Each row has a name. Each piece below is followed by the name of the row it came from, unless a question asks for something else. Each question is about the rows just above it. Places in a row count from 0.

Q_69: 109 104 145 89 151 56 134
Q_312: 93 119 153 74 158 67 135
Q_283: 106 106 94 87 106 33 115
Q_472: 109 104 145 145 151 56 134
Q_523: 120 113 88 80 118 6 80
Q_939: 96 103 104 98 94 101 98
Q_920: 81 104 95 94 91 86 101
Q_611: 118 117 136 98 122 64 133
Count of 145 in Q_472: | 2
Table of tags by key:
135 -> Q_619
67 -> Q_710
136 -> Q_187
66 -> Q_478
6 -> Q_136
Look up the entry of Q_312 at place 5 in the table: | Q_710

Q_147: 104 90 112 129 111 160 142 138
Q_427: 179 43 66 187 85 33 49 57
Q_208: 188 78 89 129 95 87 80 91
Row and place of 111 in the named rows: | Q_147, 4
Where in the named rows is 187? | Q_427, 3
key -> tag
104 -> Q_660
91 -> Q_179
90 -> Q_43
130 -> Q_314
129 -> Q_981
105 -> Q_382
179 -> Q_696
The tag of Q_147, keyed by place 0: | Q_660
q: 104 90 112 129 111 160 142 138 | Q_147
Times 112 occurs in Q_147: | 1
Row and place of 89 in the named rows: | Q_208, 2

Q_753: 85 110 72 112 132 85 86 79 142
Q_774: 132 87 103 90 87 58 149 122 60
Q_868: 70 91 157 104 130 151 74 83 135
Q_570: 76 110 72 112 132 85 86 79 142
Q_207: 76 110 72 112 132 122 86 79 142
76 110 72 112 132 85 86 79 142 is in which row? | Q_570
Times 85 occurs in Q_753: | 2

Q_277: 118 81 79 114 88 83 86 105 101 84 128 76 80 100 118 88 81 87 111 78 92 110 103 67 104 106 83 93 115 112 101 84 78 104 111 103 100 91 87 112 96 113 110 87 101 92 97 100 85 98 98 83 87 108 82 105 93 92 121 121 98
Q_57: 96 124 72 118 146 83 118 83 93 96 110 128 130 91 83 106 128 75 90 131 115 24 130 88 83 82 131 125 74 94 110 106 96 79 59 117 105 98 89 83 70 125 73 67 106 72 114 110 72 120 114 91 118 103 100 80 134 119 86 91 121
Q_32: 96 62 105 90 105 112 86 96 111 109 125 102 80 100 100 90 107 111 118 78 76 82 106 72 97 89 83 115 82 134 102 71 96 86 98 108 91 59 77 104 81 81 102 62 101 106 88 109 62 100 91 111 109 71 124 92 107 99 107 115 110
Q_833: 98 112 77 110 67 91 103 87 88 88 105 128 67 101 90 96 137 70 87 126 102 31 123 93 88 78 137 128 70 70 108 100 89 69 76 115 105 84 87 90 81 132 65 65 98 67 105 114 80 110 94 91 118 117 100 80 143 115 93 91 128
Q_44: 104 73 91 69 94 132 92 92 122 134 110 115 95 99 76 108 111 147 128 78 82 82 106 88 97 82 71 128 70 125 104 71 126 91 85 103 88 59 81 90 76 49 102 67 101 131 93 105 55 100 100 135 121 84 159 90 93 103 90 109 105
Q_489: 93 56 119 98 100 100 80 101 106 96 133 94 75 98 104 88 98 99 118 83 79 96 103 69 104 89 83 109 98 131 101 71 85 91 107 108 91 70 78 112 83 94 102 71 103 97 88 104 72 96 93 99 99 112 106 97 102 97 118 121 105
Count of 70 in Q_833: | 3
key -> tag
49 -> Q_258
125 -> Q_406
115 -> Q_625
Look up the entry of Q_44 at place 41 in the table: | Q_258
q: 118 83 79 | Q_489

Q_998: 63 79 75 32 71 48 66 140 73 111 109 98 72 56
Q_357: 74 70 75 32 76 48 66 140 73 111 133 140 165 141
Q_482: 63 165 75 32 71 48 66 165 73 75 75 75 165 141
76 is at row and place | Q_357, 4
How many times does Q_482 hold 75? | 4
Row and place of 74 in the named rows: | Q_357, 0
q: 63 79 75 32 71 48 66 140 73 111 109 98 72 56 | Q_998
Where do 111 109 98 72 56 appear? | Q_998

Q_656: 99 99 99 99 99 99 100 100 99 100 99 99 100 100 99 100 100 100 100 99 99 99 99 100 99 99 99 99 99 100 99 100 100 99 100 99 99 100 100 100 99 99 99 99 100 100 100 100 99 100 99 99 99 99 100 100
Q_866: 145 147 148 141 143 150 59 71 147 62 147 112 80 61 146 54 64 73 54 146 148 145 146 59 146 148 145 143 149 54 147 142 59 146 56 143 141 101 58 103 112 147 125 145 54 61 102 56 141 91 148 149 131 144 78 121
Q_648: 67 67 69 63 78 76 124 97 82 106 75 124 138 138 82 131 105 93 134 86 74 66 73 111 69 69 66 78 75 130 72 67 112 73 136 74 81 70 113 74 124 80 112 67 134 109 71 135 64 83 72 78 83 64 92 69
Q_580: 167 169 170 160 165 172 38 56 169 44 170 116 71 43 168 33 47 60 34 167 171 167 169 40 169 170 167 165 171 33 170 158 39 169 37 165 163 103 38 102 116 170 137 167 34 42 103 36 162 85 62 171 150 165 66 127
Q_225: 68 68 63 73 63 64 142 138 62 142 63 86 112 131 62 63 142 136 137 63 63 69 64 144 66 67 70 63 63 141 64 81 144 64 133 64 63 112 144 63 86 64 75 68 138 143 114 137 73 126 64 63 69 73 134 102
Q_617: 79 80 81 76 86 86 115 97 90 103 85 117 125 124 90 81 102 94 120 93 84 79 84 106 81 81 79 86 85 118 83 84 106 84 81 84 81 80 107 83 117 83 110 79 120 104 80 121 77 88 83 88 88 78 94 81
Q_155: 64 62 63 64 71 64 138 119 69 129 66 108 133 144 70 145 127 117 148 71 65 63 66 133 64 62 62 71 65 145 64 63 134 66 147 69 73 100 100 99 99 99 100 99 147 131 90 146 64 100 64 66 81 62 112 76
key -> tag
127 -> Q_398
121 -> Q_112
101 -> Q_904
126 -> Q_768
69 -> Q_945
63 -> Q_245
102 -> Q_290
Look up the entry of Q_225 at place 55 in the table: | Q_290
Where do 79 80 81 76 86 86 115 97 90 103 85 117 125 124 90 81 102 94 120 93 84 79 84 106 81 81 79 86 85 118 83 84 106 84 81 84 81 80 107 83 117 83 110 79 120 104 80 121 77 88 83 88 88 78 94 81 appear? | Q_617
Times 63 occurs in Q_225: | 11
Times 82 occurs in Q_617: | 0
The row with 99 99 99 99 99 99 100 100 99 100 99 99 100 100 99 100 100 100 100 99 99 99 99 100 99 99 99 99 99 100 99 100 100 99 100 99 99 100 100 100 99 99 99 99 100 100 100 100 99 100 99 99 99 99 100 100 is | Q_656
Where do 86 64 75 appear? | Q_225
q: 64 100 64 66 81 62 112 | Q_155

Q_897: 155 34 48 57 115
Q_883: 56 148 43 136 107
Q_853: 107 128 64 134 113
Q_551: 114 81 85 110 103
Q_402: 14 173 174 24 50
Q_725: 148 43 56 136 113
Q_247: 42 146 147 49 66
Q_752: 68 123 123 71 81
Where in the named rows is 155? | Q_897, 0
148 43 56 136 is in which row? | Q_725
Where in the named rows is 114? | Q_551, 0
How many times does Q_752 hold 71? | 1
q: 148 43 56 136 113 | Q_725

Q_447: 123 62 82 92 63 108 104 64 88 74 119 116 89 61 71 90 74 74 95 91 104 59 87 126 92 87 125 56 145 95 50 84 105 82 81 81 51 85 84 87 138 137 80 109 90 116 105 85
Q_767: 79 106 113 118 122 78 98 95 74 93 121 68 62 124 135 152 151 136 121 84 111 67 103 120 94 80 136 90 125 85 142 83 87 115 99 98 101 130 86 121 121 127 125 106 116 117 131 87
Q_527: 80 81 79 116 86 75 119 75 63 23 125 104 77 85 98 90 142 75 131 94 111 51 104 122 93 63 114 30 93 79 119 46 101 117 102 82 83 145 73 104 114 97 87 118 128 83 106 66
Q_793: 80 77 155 89 70 53 83 97 61 144 127 60 61 103 95 148 65 184 117 38 114 50 77 148 56 115 145 99 122 99 119 140 95 95 101 76 61 98 52 131 113 185 123 62 63 128 140 121
Q_776: 99 119 94 98 112 99 84 126 117 145 93 94 130 96 87 111 67 119 80 101 95 152 105 111 115 148 71 155 99 104 96 162 102 96 109 118 150 68 127 104 99 84 128 89 77 105 95 132
Q_385: 99 119 94 98 112 125 84 126 117 145 93 94 130 122 96 111 67 119 80 101 95 152 105 71 115 148 71 155 82 104 96 162 102 96 109 118 150 68 127 104 76 84 128 89 77 105 95 132
Q_488: 63 97 79 121 127 53 83 97 61 144 127 60 61 103 95 148 104 184 117 38 114 50 77 148 56 115 145 146 122 78 77 155 89 70 88 90 98 99 110 117 94 137 167 59 40 117 130 122
q: 78 77 155 89 70 | Q_488
Count of 95 in Q_776: | 2
Times 97 occurs in Q_488: | 2
Where do 80 81 79 116 86 75 119 75 63 23 125 104 77 85 98 90 142 75 131 94 111 51 104 122 93 63 114 30 93 79 119 46 101 117 102 82 83 145 73 104 114 97 87 118 128 83 106 66 appear? | Q_527
Row and place of 66 in the named rows: | Q_527, 47

Q_844: 102 126 68 117
Q_331: 99 121 118 178
Q_48: 99 122 119 178
Q_143: 102 126 109 47
Q_640: 99 121 118 47
Q_92: 108 108 108 138
The row with 108 108 108 138 is | Q_92
Count of 107 in Q_92: | 0
tags:
68 -> Q_278
109 -> Q_529
108 -> Q_350
Join Q_92 by its entry at place 2: | Q_350

Q_423: 107 102 105 108 116 26 105 104 113 104 88 114 96 88 94 33 81 108 105 113 105 99
Q_361: 136 109 121 127 96 86 16 98 108 102 100 39 101 150 86 166 96 84 41 89 87 96
Q_226: 101 93 104 58 123 76 127 108 86 105 110 102 95 128 106 73 97 84 70 97 115 91
Q_87: 136 109 121 127 96 86 16 98 108 102 100 125 99 39 118 99 93 102 125 84 104 110
Times 105 occurs in Q_423: | 4
Times 106 occurs in Q_226: | 1
Where in the named rows is 107? | Q_423, 0
key -> tag
100 -> Q_848
110 -> Q_735
102 -> Q_270
Join Q_226 by its entry at place 10: | Q_735
q: 84 70 | Q_226
41 is at row and place | Q_361, 18

Q_6: 135 98 68 107 61 96 129 89 94 82 124 94 21 101 84 103 130 72
Q_572: 83 107 66 103 50 75 83 119 130 120 73 84 142 112 55 106 98 120
Q_30: 138 138 114 76 90 119 102 93 98 78 134 73 102 84 78 53 121 121
Q_201: 74 118 119 83 87 112 99 67 71 83 64 84 83 112 110 83 67 83
q: 73 84 | Q_572
Times 83 occurs in Q_201: | 5
tags:
112 -> Q_677
88 -> Q_410
60 -> Q_716
61 -> Q_305
50 -> Q_967
90 -> Q_359
87 -> Q_178
Look up the entry of Q_201 at place 4 in the table: | Q_178
Count of 83 in Q_572: | 2
Where in the named rows is 74? | Q_201, 0
74 118 119 83 87 112 99 67 71 83 64 84 83 112 110 83 67 83 is in which row? | Q_201

Q_440: 80 117 93 111 127 117 127 111 114 107 142 99 96 110 119 113 100 60 130 101 105 91
Q_918: 107 111 111 129 111 117 127 111 114 107 142 99 96 111 119 113 100 80 116 116 112 127
Q_541: 107 137 93 129 109 117 127 111 114 107 142 99 96 110 119 113 100 80 116 105 121 124
tags:
121 -> Q_644
122 -> Q_16
129 -> Q_292
112 -> Q_99
111 -> Q_35
Look up the entry of Q_918 at place 20 in the table: | Q_99
Count of 112 in Q_918: | 1
Which row holds 80 116 116 112 127? | Q_918
Where in the named rows is 109? | Q_541, 4
q: 110 119 113 100 60 130 | Q_440

Q_468: 95 117 92 116 145 102 108 101 56 106
Q_250: 110 89 102 107 90 111 93 95 120 96
Q_653: 115 95 96 80 93 98 102 89 124 111
Q_623: 107 92 111 112 101 98 95 113 73 90
Q_830: 86 108 102 85 101 98 106 113 73 90
Q_156: 104 100 107 99 99 98 104 96 115 116
Q_792: 116 93 107 99 101 104 100 89 124 116
Where do 107 90 111 appear? | Q_250
key -> tag
105 -> Q_288
97 -> Q_503
116 -> Q_36
115 -> Q_632
103 -> Q_467
104 -> Q_514
98 -> Q_618
The tag of Q_792, keyed by place 5: | Q_514
q: 100 107 99 99 98 104 | Q_156
q: 116 93 107 99 101 104 100 89 124 116 | Q_792
q: 86 108 102 85 101 98 106 113 73 90 | Q_830

Q_37: 130 130 130 78
Q_970: 123 95 153 67
Q_780: 150 95 153 129
Q_874: 150 67 153 66
Q_873: 112 153 95 85
Q_892: 115 57 102 58
66 is at row and place | Q_874, 3
How many times does Q_37 hold 129? | 0
q: 150 95 153 129 | Q_780
Which row holds 153 95? | Q_873
Count of 130 in Q_37: | 3
tags:
153 -> Q_197
102 -> Q_665
101 -> Q_252
154 -> Q_917
152 -> Q_165
95 -> Q_51
The tag of Q_874, keyed by place 2: | Q_197

Q_560: 124 118 122 25
Q_756: 85 85 55 85
Q_757: 84 16 154 131
Q_161: 42 42 143 42
How many times does Q_161 hold 42? | 3
42 143 42 is in which row? | Q_161
Count of 85 in Q_756: | 3

Q_435: 106 112 164 110 104 110 71 109 69 90 120 96 92 128 119 115 82 123 79 129 121 95 101 72 49 61 74 138 15 115 33 92 105 75 174 113 147 61 56 110 107 120 96 105 123 126 116 96 121 99 54 85 117 63 93 164 48 82
Q_783: 110 108 148 104 103 110 82 106 79 95 112 96 99 120 110 112 88 112 83 117 117 95 101 79 62 75 84 126 46 103 53 92 104 75 156 112 127 77 72 102 106 112 99 105 116 117 112 93 115 99 75 86 110 72 96 142 63 85
Q_607: 102 115 170 116 100 108 62 110 66 85 122 98 88 120 126 116 83 130 77 134 126 99 95 69 42 55 70 143 15 115 26 88 107 79 179 108 154 54 48 117 111 130 93 110 125 137 112 108 134 104 42 93 117 60 90 180 41 78
key -> tag
129 -> Q_690
130 -> Q_220
119 -> Q_23
110 -> Q_266
118 -> Q_534
126 -> Q_338
Look up the entry of Q_435 at place 14 in the table: | Q_23
q: 102 115 170 116 100 108 62 110 66 85 122 98 88 120 126 116 83 130 77 134 126 99 95 69 42 55 70 143 15 115 26 88 107 79 179 108 154 54 48 117 111 130 93 110 125 137 112 108 134 104 42 93 117 60 90 180 41 78 | Q_607

Q_162: 105 143 137 51 40 136 107
Q_291: 165 30 157 171 87 52 146
Q_681: 128 159 145 90 175 165 135
Q_4: 165 30 157 171 42 52 146
Q_802: 27 24 96 180 159 81 90
Q_166: 70 174 43 164 106 122 67
Q_409: 156 180 24 96 159 134 106
Where in the named rows is 43? | Q_166, 2
Row and place of 164 in the named rows: | Q_166, 3
Which row holds 24 96 180 159? | Q_802

Q_598: 120 112 120 83
Q_689: 126 118 88 88
Q_64: 141 177 98 162
Q_630: 49 9 103 25
Q_545: 33 98 46 154
Q_805: 127 123 121 87
Q_788: 126 124 129 88
Q_394: 91 95 144 98
Q_829: 124 90 127 59
Q_22: 124 120 135 82
Q_669: 119 119 118 119
Q_695: 29 88 125 143
90 is at row and place | Q_829, 1
Times 119 occurs in Q_669: | 3
Table of tags by key:
143 -> Q_333
103 -> Q_145
129 -> Q_138
88 -> Q_798
130 -> Q_439
102 -> Q_272
135 -> Q_194
144 -> Q_372
Look up the entry of Q_788 at place 2 in the table: | Q_138
Times 125 occurs in Q_689: | 0
Where do 124 90 127 59 appear? | Q_829
Which row holds 119 119 118 119? | Q_669
Where do 46 154 appear? | Q_545

Q_193: 136 110 116 34 114 153 111 126 139
Q_894: 90 91 91 147 77 58 80 73 79
Q_636: 51 89 66 148 100 35 108 89 74
Q_773: 132 111 114 100 92 99 81 97 100
Q_374: 81 99 90 141 96 91 95 89 73
Q_563: 88 93 100 87 112 87 120 109 102
Q_284: 18 85 63 145 118 11 127 99 67
Q_332: 61 92 83 86 100 153 111 100 86
Q_924: 137 109 116 31 113 147 111 126 141
Q_389: 133 112 114 28 118 140 111 130 144
Q_540: 88 107 92 70 126 107 121 125 113
Where in the named rows is 139? | Q_193, 8
Table of tags by key:
76 -> Q_693
114 -> Q_181
77 -> Q_964
91 -> Q_745
100 -> Q_982
113 -> Q_289
Join Q_894 by its entry at place 4: | Q_964
How many times does Q_332 hold 100? | 2
q: 136 110 116 34 114 153 111 126 139 | Q_193
Row and place of 108 in the named rows: | Q_636, 6
Which row holds 88 93 100 87 112 87 120 109 102? | Q_563
136 110 is in which row? | Q_193

Q_601: 36 171 98 72 183
Q_878: 172 20 166 121 21
Q_128: 36 99 59 149 183
Q_740: 36 100 59 72 183
Row and place of 100 in the named rows: | Q_740, 1
Row and place of 172 in the named rows: | Q_878, 0
tags:
59 -> Q_60
72 -> Q_326
71 -> Q_352
148 -> Q_962
73 -> Q_957
36 -> Q_759
149 -> Q_810
Join Q_740 by its entry at place 3: | Q_326
59 149 is in which row? | Q_128

Q_346: 138 106 101 107
Q_722: 138 70 168 93
Q_539: 175 106 82 89
Q_444: 110 112 148 144
Q_845: 110 34 130 130
Q_898: 55 64 82 93
Q_495: 138 100 168 103
Q_415: 19 118 95 70
Q_931: 129 76 101 130
Q_826: 138 70 168 103
Row and place of 129 in the named rows: | Q_931, 0
key -> tag
119 -> Q_293
118 -> Q_248
95 -> Q_442
94 -> Q_233
130 -> Q_13
96 -> Q_408
Join Q_415 by its entry at place 2: | Q_442
138 100 168 103 is in which row? | Q_495
q: 129 76 101 130 | Q_931
Which row holds 138 70 168 103? | Q_826
q: 55 64 82 93 | Q_898

